In the rows, 128 means zero.
Here are made-up nodes, facts about them, and rows of numbers that follow some of those facts. Name the node behind each unnamed row.

There are 3 kinds of fact about the nodes: Δ, φ, ξ.
[gromis,restok,pofor,rerol,plusim,tasok,droso] Δ plabi
[restok,regrim] Δ klekan
[restok,regrim] Δ stere
[restok,floklur,vuflomu,troduk] Δ trapan
[leploba,stesus,skobam,tova] Δ bovu
[leploba,vusos,nizava] Δ gatrel
[tadrelal,losten] Δ trepluk
[tadrelal,vovo,groram,droso] Δ sotral
[stoleklo,lupal] Δ fidre
[stoleklo,temogro] Δ nukan
[stoleklo,rutre,kluvi,deza] Δ rufo
[stoleklo,ferem] Δ bemokler
[lupal,palir,rerol,meste,nizava] Δ fluges
[lupal] Δ trurim
[favar,nizava,regrim] Δ dadran
[skavem,troduk] Δ gredes
[tutuk,vusos] Δ drabrok
[trobri,ploklil,pluron] Δ trame
[trobri,regrim,brutum] Δ bopar
[trobri,tasok] Δ grifle
[vesubron,stesus,gifil] Δ nifi
[vesubron,kluvi] Δ zera
[vesubron,farek] Δ nukleti
[vesubron,meste,suto] Δ keson
[vesubron] Δ zitik
[vesubron,vuplen,trole] Δ munam
[kebrir,nizava] Δ kloluza
[kebrir,stesom] Δ dadruros
[kebrir] Δ trapanil
[floklur,gifil] Δ drunogem
[floklur,rutre,rabra,tokle] Δ maval
[brudos] Δ trifa
[brudos,noga,vavur,meste] Δ plegruk
[brudos,sifos,deres] Δ truzim
[klutel,vusos] Δ flito
[klutel,sifos] Δ draralim
[poplo,losten,deza] Δ troguk
[poplo,drigrem] Δ braklal
[poplo,losten] Δ plagu
[poplo,plusim,tokle] Δ puflefu
[fastuzor,tokle] Δ fabrar
[kastem,troduk] Δ plugul
[vovo,drigrem] Δ duvu
[drigrem] Δ dredulek
[drigrem,skobam,rerol] Δ gitrir
[fola] Δ rales
[fola,vavur] Δ maribo
[fola] Δ sudrok
[sifos,temogro] Δ flotren
[sifos,totur] Δ tubrim
[tedres,bripes] Δ dutar
[klograr,vuplen] Δ trurik
[klograr,trubotan] Δ pestur
[pofor] Δ lisketun
[pofor] Δ disko
[pofor,tasok,droso] Δ pemu
[totur,sabruk] Δ nugro
[totur,vuplen,tasok,droso] Δ dratum
[ploklil,suto] Δ drenul
[deskon] Δ pladris
[deskon,meste] Δ dini
[deskon,nomo] Δ zofak
[klibrun,palir,nizava] Δ bipor
[klibrun] Δ lodru
[klibrun,bripes] Δ drimivus
[noga,kluvi] Δ klestar
[noga] Δ budra
[noga,tetrem] Δ nifil
[vuflomu,nomo] Δ plestus
[skobam,klizom] Δ klidre
[tova,plusim] Δ gazon
[tova,kleman] Δ baklok
[tova,tokle,kleman] Δ plinor
[tova,groza] Δ pasam
[vuplen] Δ gripin
[troduk,druplozam] Δ minin
[trubotan] Δ zoflem
[trubotan,deres] Δ gribri
[trubotan] Δ sodruk
[meste,gifil] Δ skezar
[meste] Δ zele
[bripes] Δ flevek
[nizava,rutre,bokletru] Δ skoskin
[regrim] Δ sibrasi
[druplozam,tetrem] Δ saski
[rutre] Δ grezak
[tetrem] Δ getrin
[rabra] Δ bivok
[gifil] Δ tidon
[gifil,sabruk] Δ zedruk
[tokle] Δ gudagre
[suto] Δ klozum
[suto] Δ deplis
[deza] Δ broste
[brutum] Δ nibrutru
[groza] Δ rorum
[groza] Δ tedrotu
{gromis,gripin,klozum,disko,trapanil,rales,plegruk,zofak,fastuzor,kastem,drigrem,nibrutru,dredulek,bovu,skoskin,sifos,nugro,flito,drimivus,pofor,fidre,totur,tubrim,bipor,deskon,sibrasi,skobam,deplis,tova,vavur,vuplen,troduk,skezar,drabrok,bripes,pluron,nizava,zitik,tasok,klizom,zele,druplozam,rutre,plestus,fabrar,trurik,nifil,deza,budra,brutum,groza,plugul,stesom} φ 837
{restok,tadrelal,skavem,gitrir,plagu,grize,drenul,saski,klestar,baklok,ploklil,maribo,noga,trame,gredes,rerol,plusim,trubotan,minin,drunogem,trole,rufo,maval,pestur,rabra,suto,kluvi,kloluza,pemu,losten,truzim,gudagre} φ 641
{leploba,broste,tedrotu,dini,favar,rorum,trobri,vesubron,floklur,braklal,klutel,draralim,munam,pladris,gatrel,gazon,pasam,vusos,sotral,farek,plinor,ferem,nukan,klibrun,nukleti,duvu,dutar,tidon,bopar,sodruk,gribri,meste,bemokler,deres,grifle,droso,tokle,lisketun,sabruk,sudrok,keson,lodru,trepluk,trifa,dratum} φ 146
{fluges,zera,getrin,stoleklo,lupal,tutuk,plabi,zedruk,kebrir,brudos,dadran,poplo,klidre,vovo,fola,stesus,flevek,tedres,nifi,klograr,grezak,temogro,trapan,trurim,vuflomu,palir,dadruros,stere,troguk,bivok,groram,klekan,zoflem,nomo,regrim,puflefu,tetrem,gifil,bokletru,kleman,flotren} φ 353
[gromis,stoleklo,tutuk,braklal,poplo,draralim,fastuzor,munam,pladris,flito,klograr,ferem,klibrun,gredes,dadruros,vuplen,troduk,rufo,klizom,pestur,tokle,kloluza,brutum,trepluk,gudagre,stesom] ξ c
[restok,gripin,tedrotu,zera,klozum,favar,gitrir,plabi,trobri,kebrir,grize,rales,brudos,gazon,skoskin,sifos,klestar,farek,plinor,temogro,nukan,trame,tova,vavur,gribri,stere,trubotan,groram,klekan,trole,nizava,deres,zitik,druplozam,maval,tetrem,gifil,keson,lodru,budra,groza,plugul,flotren] ξ a
[leploba,broste,dini,disko,trapanil,plagu,plegruk,dadran,drenul,gatrel,kastem,drigrem,saski,dredulek,nifi,pofor,tubrim,noga,skezar,tidon,bopar,troguk,bivok,minin,meste,bripes,regrim,rabra,trurik,sudrok,pemu,losten,kleman] ξ b
[tadrelal,zedruk,klutel,klidre,fola,grezak,maribo,vuflomu,palir,pluron,bemokler,zoflem,droso,zele,plestus] ξ f
[fluges,skavem,rorum,vesubron,pasam,stesus,bovu,vusos,flevek,tedres,drimivus,totur,ploklil,deskon,nukleti,skobam,deplis,rerol,dutar,plusim,bokletru,fabrar,nifil] ξ d
[getrin,zofak,vovo,nugro,baklok,fidre,trapan,sibrasi,sodruk,drunogem,tasok,puflefu,suto,sabruk,deza,dratum] ξ e
[lupal,floklur,nibrutru,sotral,bipor,trurim,duvu,drabrok,nomo,grifle,rutre,lisketun,kluvi,truzim,trifa] ξ g

Some rows with their names:
braklal: [112 107 124 133 145 149 113 111 147 132 122 128 106 106 129 134 225 123
 111 143 106 141 134 118  62  97 104 111 144 113 138 107 126 130  87 164]
pasam: [131 135 127 136 150 136 133 121 137 114 135 150 125 113 142 135 148 125
 103 114 113 126 143 108 108 107 111 127 141 139 121 119 131 136 127 127]
fabrar: [105 127 122 123 148 126 141 119 133 118 127 132 133 133 133 143 133 128
 100 110  91 132 149 116 111 136  74 126 144 130 124 126 130 130 148 112]
farek: [153 114 130 143 128 134 126 144 125 133 128 138 126 112 132 123 150 123
 134 136 139 126 118 121 164 126 152 128 128 146 140 138 133 134 133 145]
droso: [128 148 139 149 129 138 123 115 131 114 126 145 128 143 137 130 171 129
 113 118 139 122 131 120 162 112 151 144 129 128  92 121 120 136 129 137]
vovo: [102 168 146 131 102 131 122 135 127 129 123 119 127 130 108 116 100 135
 139 129 157 120 116 166 109 137 176 144 113 102 103 124 105 120  71 161]
kluvi: [141 108 122 123 163 114 127 129 131 139 124 140 129 135 140 125 106 127
 121 127 111 121 135 117 183 134 136 134 125 151 120 128 142 123 134 117]
rales: [122 109 117 122 123 122 135 136 126 129 123 120 137 137 124 134 127 127
 134 136 119 136 133 133 129 144 108 116 141 131 151 136 132 129 156 118]
dini: [154 158 131 135 100 120 124 154 125 116 141 136 138 129 139 114  72 129
 158 127 161 122 114 137 142 113 176 134 120 140 129 134 128 138 107 109]
trurik: [127 152 128 123  99 108 135 153 121 119 131 120 147 148 133 122  64 132
 156 124 137 128 122 146 146 143 142 132 126 129 132 142 125 132 129  97]
drunogem: [104 166 136 121 121 110 106 129 148 130 129 110 117 142 137 118 105 130
 155 133 136 133 118 138  82  90 153 135 111 102 114 120 116 121  67 114]
losten: [139 153 136 130 124  98 127 158 129 130 124 126 136 147 134 116  59 127
 159 127 165 120 116 142 182 123 195 147 108 144 120 147 128 124 126 109]
keson: [148 114 122 135 126 133 124 137 128 125 132 136 126 120 133 125 143 124
 133 140 143 130 125 126 123 115 143 118 136 141 148 127 135 136 136 132]
sibrasi: [ 95 158 132 119 102 121 119 130 135 124 130 104 128 139 134 124 109 136
 149 126 108 137 117 147  78 118 116 131 124  94 114 124 113 127  67 121]
draralim: [111 103 123 134 145 150 111 108 145 132 124 127 105 108 131 133 216 123
 107 143 107 141 131 118  58  96 104 112 143 114 139 106 126 131  91 165]
kloluza: [107  94 118 119 161 130 113  96 149 138 118 114 103 126 128 137 193 123
 112 143 108 142 136 123  65  90 106 113 134 113 136 106 129 119 118 146]
nomo: [142 122 129 124 136 137 134 125 113 138 129 146 136 119 116 125 104 131
 115 126 122 115 136 119 171 169 122 130 125 141 124 125 135 124 143 130]

Rows to name:
No name comes twice in this set of rows, the named rows included.
[143 123 119 130 146 130 128 134 133 122 130 155 134 123 140 124 123 126
 120 131 114 123 141 125 141 128 130 123 144 148 127 115 136 136 110 128] | duvu
[109 178 142 122  96 135 116 126 130 128 133 117 126 124 115 119 111 134
 150 132 144 127 119 146  77 123 140 131 113  91 116 117 108 122  74 131] | puflefu
[106 141 136 136 153 108 129 128 141 122 118 128 122 149 130 131 114 125
 108 116 145 123 135 141 130 110 161 147 123 133 102 129 121 121 125 137] | tadrelal
[137 126 130 130 164 123 130 102 135 127 120 143 126 145 139 138 163 125
 109 117 116 123 146  98 182 116 120 137 124 137 100 125 133 126 168 107] | plusim
[ 92  91 125 129 144 140 121 106 135 141 112 112 114 123 124 139 213 128
 105 136  83 142 131 124 107 136  80 119 140 108 129 122 125 123 118 163] | vuplen
[116 114 126 129 149 130 142 115 124 123 127 130 131 128 135 140 131 130
  94 105  90 126 137 114 144 146  85 137 136 137 112 133 132 128 150 126] | deskon
[147 119 132 131 122 138 135 136 113 139 124 132 131 114 108 126 130 126
 133 135 153 121 125 130 156 157 141 125 121 135 144 138 130 123 160 142] | gifil
[108 170 136 119 123 111 110 132 149 129 124 111 119 135 138 120 111 129
 161 133 132 133 120 139  86  87 153 134 111 100 113 122 113 121  64 117] | baklok
[128 128 119 135 148 125 130 140 137 117 121 160 138 135 133 125 117 126
 112 136 126 122 149 143 145 135 151 124 151 149 124 111 132 135 109 138] | sotral
[123 133 127 124 140 139 139 107 122 119 136 141 129 124 116 137 121 128
  92 112 131 121 146 120  95 138  98 127 135 133 124 114 129 125 159 126] | flevek

The same nodes again, as new rows of numbers:
Some nodes and their rows:
trepluk: [117 112 122 100 140 150 107 137 126 115 123 134  88 110  96 127  80  81
 187 137 134 131 161  94  90 112  96 125 187 124 131 124 102 181 108  96
 116  71 104 103 140 118  69]
gazon: [116 111 117 117 136 160 105 124 100  93 119 136 100  71  99 146 107  98
 211 159 140 148 166 111 104  77  88 145 166 127 125 162 121 178 135 112
 141  71  96  97 122 110  56]
brudos: [107 125  92 124 121 169 114  96 108  72 125 121  66  48 106 156 103 109
 201 169 140 131 167 123 113  80  95 123 173 149 146 127 125 164 114 122
 116 102  90 107 128 125  61]
klograr: [111 125 102 110 115 156 116 102 123 100 140 120  65  85  94 131  88  87
 182 151 137 118 164 105  95 102 106 105 201 140 139  94 104 159 101 101
 121  93  97 116 134 148  71]
noga: [105 120 112 130  93 144 127 116 132 139 113 108 100 108  86 139 110  90
 158 152 138 146 172  75 126  87 154 128 191 148 150  85 120 169 136 133
  98 100 118 118 148 127  87]
rufo: [105 116 103 105 112 141 101 113 131 124 130 108  73 111  98 119  73  87
 173 146 139 126 166  95  91  94 130 138 187 119 144 124 110 156 130 115
 123  85 110 106 159 136  75]
pemu: [107 125 119 135  95 140 109 145 119 139 118 108 111 118  88 128 132  77
 173 148 131 137 183  75 116  81 143 148 178 145 156  91 117 168 138 114
 112  92 124 123 147 140  84]
saski: [102 124 120 127  99 139 113 126 124 145 120 100 105 117  89 133 117  85
 174 149 128 145 173  74 124  80 143 145 189 137 150  96 122 171 139 121
 103  94 119 117 149 137  89]
maribo: [101 126 107 101 109 141 102 125 157 152 119  81 115 122 103 115 106  65
 156 147 140 140 183  69  95  96 153 116 206 124 152  87 128 166 124  92
 100  88 124 108 153 144  68]
gudagre: [105 117 104 107 111 139  96 117 127 124 131 110  78 114  95 115  80  81
 177 147 140 125 170  98  87  94 130 140 183 121 143 125 110 156 131 112
 129  81 109 106 160 139  74]
flito: [118 128 126 101 116 142 122 120 114 114 139 107  88 114 115 126  80  87
 175 132 138 116 173 108  85 113  95 141 203 117 143 109 119 151 132 107
 124  97  95 113 133 120  56]
plegruk: [117 139 139 122 106 145 140 127 116 135 124 103 117 116 108 145 115  90
 171 134 129 131 179  86 121 101 110 144 209 132 160  80 135 166 140 119
  91 109 103 124 123 117  70]
gripin: [114 123 119 115 125 155 115 123  93  87 131 107  87  73 126 145  99 105
 199 148 136 129 181 118  99  86  82 162 173 128 143 141 137 153 147 129
 132 105  90 104 127 104  45]
klizom: [124 117 127 103 109 142 131 108 112 108 137 116  82 105 109 126  79  89
 166 139 149 124 174 106  83 117 101 124 201 133 126  96 111 142 131 116
 131 101  91 109 131 116  52]
vavur: [121 119 108 118 118 160 132 112 101  78 123 118  82  61 125 152  90 113
 185 154 149 134 180 120 102  95  93 140 175 137 144 129 133 150 143 142
 123 109  90 104 125  91  45]
sifos: [119 118 109 116 118 158 130 113 101  77 126 118  78  58 125 152  91 112
 187 154 145 135 181 115 102  92  91 143 177 138 139 128 132 151 143 143
 128 111  92 104 127  93  42]
skezar: [115 136 142 122 106 144 133 129 111 136 129 100 117 118 107 141 121  86
 174 134 126 135 181  83 119  98 107 147 206 134 150  80 133 165 142 116
 100 107 102 124 121 121  69]

Which node is each row?
No name comes twice in this set of rows, the named rows included.
[125 119 120 101 109 143 132 115 115 109 140 116  79  99 114 125  75  89
 169 137 142 123 176  99  85 113  99 126 205 127 129  96 111 145 130 123
 132 100  98 113 133 118  55] | fastuzor
[ 99 136 132 127 109 149 114 109 112 135 134 101 103 106  81 143 134  83
 185 153 118 142 167  86 129  87 111 128 205 149 139  76 122 179 114  93
 101 100 101 124 125 154  81] | nifi
[118 125 113 127 114 157 137  90  97  78 109 121  96  71 116 153  97 113
 183 158 170 129 182 142 101  98 101 134 175 142 150 135 135 143 148 129
 119 106  74 103 119  91  37] | nizava
[105 118  82 122 117 160 102 123 120  92 118 113  71  61 114 145  87 107
 198 161 135 130 174 105 108  66 120 154 162 123 165 158 131 163 142 144
 121  90 113 104 152 116  71] | trame
[101 107  96 117 111 152  95 110 107  99 133 107  75  67 104 136  96 106
 197 166 135 147 170 104 106  63 116 159 164 127 133 154 127 159 149 139
 146  88 107  99 150 124  65] | maval
[116 109 129 113 113 149 120  98  86  85 138 112  86  68 114 142 104 108
 187 163 149 151 178 121  98  93  87 149 174 146 104 125 126 146 151 131
 153 107  79  97 123 102  35] | tova
[117 136 128  95 114 144 125 130 142 144 130  81 128 124 121 120 110  64
 157 133 136 132 189  75  87 114 116 120 223 119 148  73 138 158 129  88
 102 100 111 113 125 130  52] | zele
[129 131 110  93 103 152 143 132 152 135 127  91 112  99 124 129  97  71
 147 133 138 132 191  63  93 111 127  97 229 123 152  59 133 159 122 112
  97 106 120 116 123 119  55] | pluron
[113 124 146 125 120 147 126 119 116 143 111 125 130 123  77 142 126  83
 182 145 136 154 164  83 127  96 117 127 199 134 132 102 119 190 126  96
 100  77 103 112 119 125  75] | gatrel
[120 125 143 122 100 140 141 124 109 128 124 108 112 111 104 142 121  87
 160 141 136 144 180  83 117 108 114 132 199 153 132  64 122 162 136 119
 105 116 102 123 126 112  64] | drigrem
[118 131  94 143 107 169 100 140  89  69 131 134  88  55 100 131 144  85
 218 165 145 112 194 126  89  66  91 136 155 155 150 133 115 150 125  98
 160  83 104 118 116 150  57] | plabi
[103 127 117 128 100 141 114 130 129 146 119 103 105 114  89 136 114  87
 173 147 125 141 174  75 124  82 145 145 189 134 159  97 124 173 140 124
  98  94 121 121 149 135  89] | drenul
[133 113 116 106 116 152 121 176 147 127 105 130 126 107 100 119 129  49
 160 138 147 138 190  59  80 117 127  83 191 155 127  66  99 180  99  77
 114  77 133 112 127 123  61] | droso

The same nodes again, as new rows of numbers:
Some rows with their names:
broste: [138 119 124 130  96 177  94 142 132 135 113 137 136 156]
droso: [ 71 109 135  96  99  96  66 156 108 140 115 107 100 133]
gazon: [143 135 153 157 130 136 144 131 115 150  89  91 151 132]
dini: [143 116 125 129  85 166 102 146 128 130 118 145 136 161]
trepluk: [194 107 106 164 139 200  87 140 134 145  91 189 150 151]
klibrun: [186 135  89 148 135 174 108 133 129 161  84 204 136 181]
vuflomu: [ 82 103 114  93 111  78 101 133 132 112 152 121  79 101]
drenul: [116  91  94 148 121 156 139 106 154  88 154 171 117 125]
losten: [112 118  86 144 123 157 132  98 157  90 140 153 113 127]
saski: [138  90  94 148 101 136 146 108 154  76 158 170 110 128]
skavem: [ 46  93 115 101  90  16 119 141 140  81 180 108  88 111]
plagu: [114  93 102 146 126 161 133 102 164  90 147 164 115 121]
rales: [184 139 196  80 135 131 149  85 103 116  88 108 134 138]
vavur: [170 170 153 107 138 128 151 109  99 132  96  96 136 136]
sifos: [152 177 135 135 146 138 152 130 102 151 111  98 144 131]
tubrim: [151 140 126 113 110 188 104 146 131 134 138 150 133 139]
sibrasi: [161 167 154 148 144 119 168 142 123 151 124  86 157 120]

Which node is each row?
No name comes twice in this set of rows, the named rows included.
[154 181 149 136 152 149 139 124 130 148  89  70 138 110] | groza
[ 68 116 169  67 104  70  78 176 119 137 171  96 109 112] | deplis
[ 58  68 131  94 135 105 102 133 105 124 178 160  98 101] | zoflem
[155 153 148 144 147 144 155 140 107 151 124 108 147 119] | gripin
[121 131 106 170 151 103 188  91 134  98 125 117 128 114] | restok
[174  80  87 176 166 182 126  99 162  98 121 214 123 116] | gudagre
[138 144 154 160 136 113 161 137 106 153 104  89 170 143] | dratum
[123 119 119 167 154 109 191  89 133 102 128 127 129 113] | grize
[158 100 167  70  86 166  94  94 113 101  87 151 129 176] | sudrok
[203 157  98 137 153 198  96 133 141 150  93 184 132 143] | stesom
[133 139 108 122  91 164 100 138 119 129 110 132 134 168] | meste
[208 152  90 147 151 198  92 142 135 144 106 183 137 140] | gromis
[130 165 124 157 161 108 182 101 130 129 126  89 153 114] | vovo

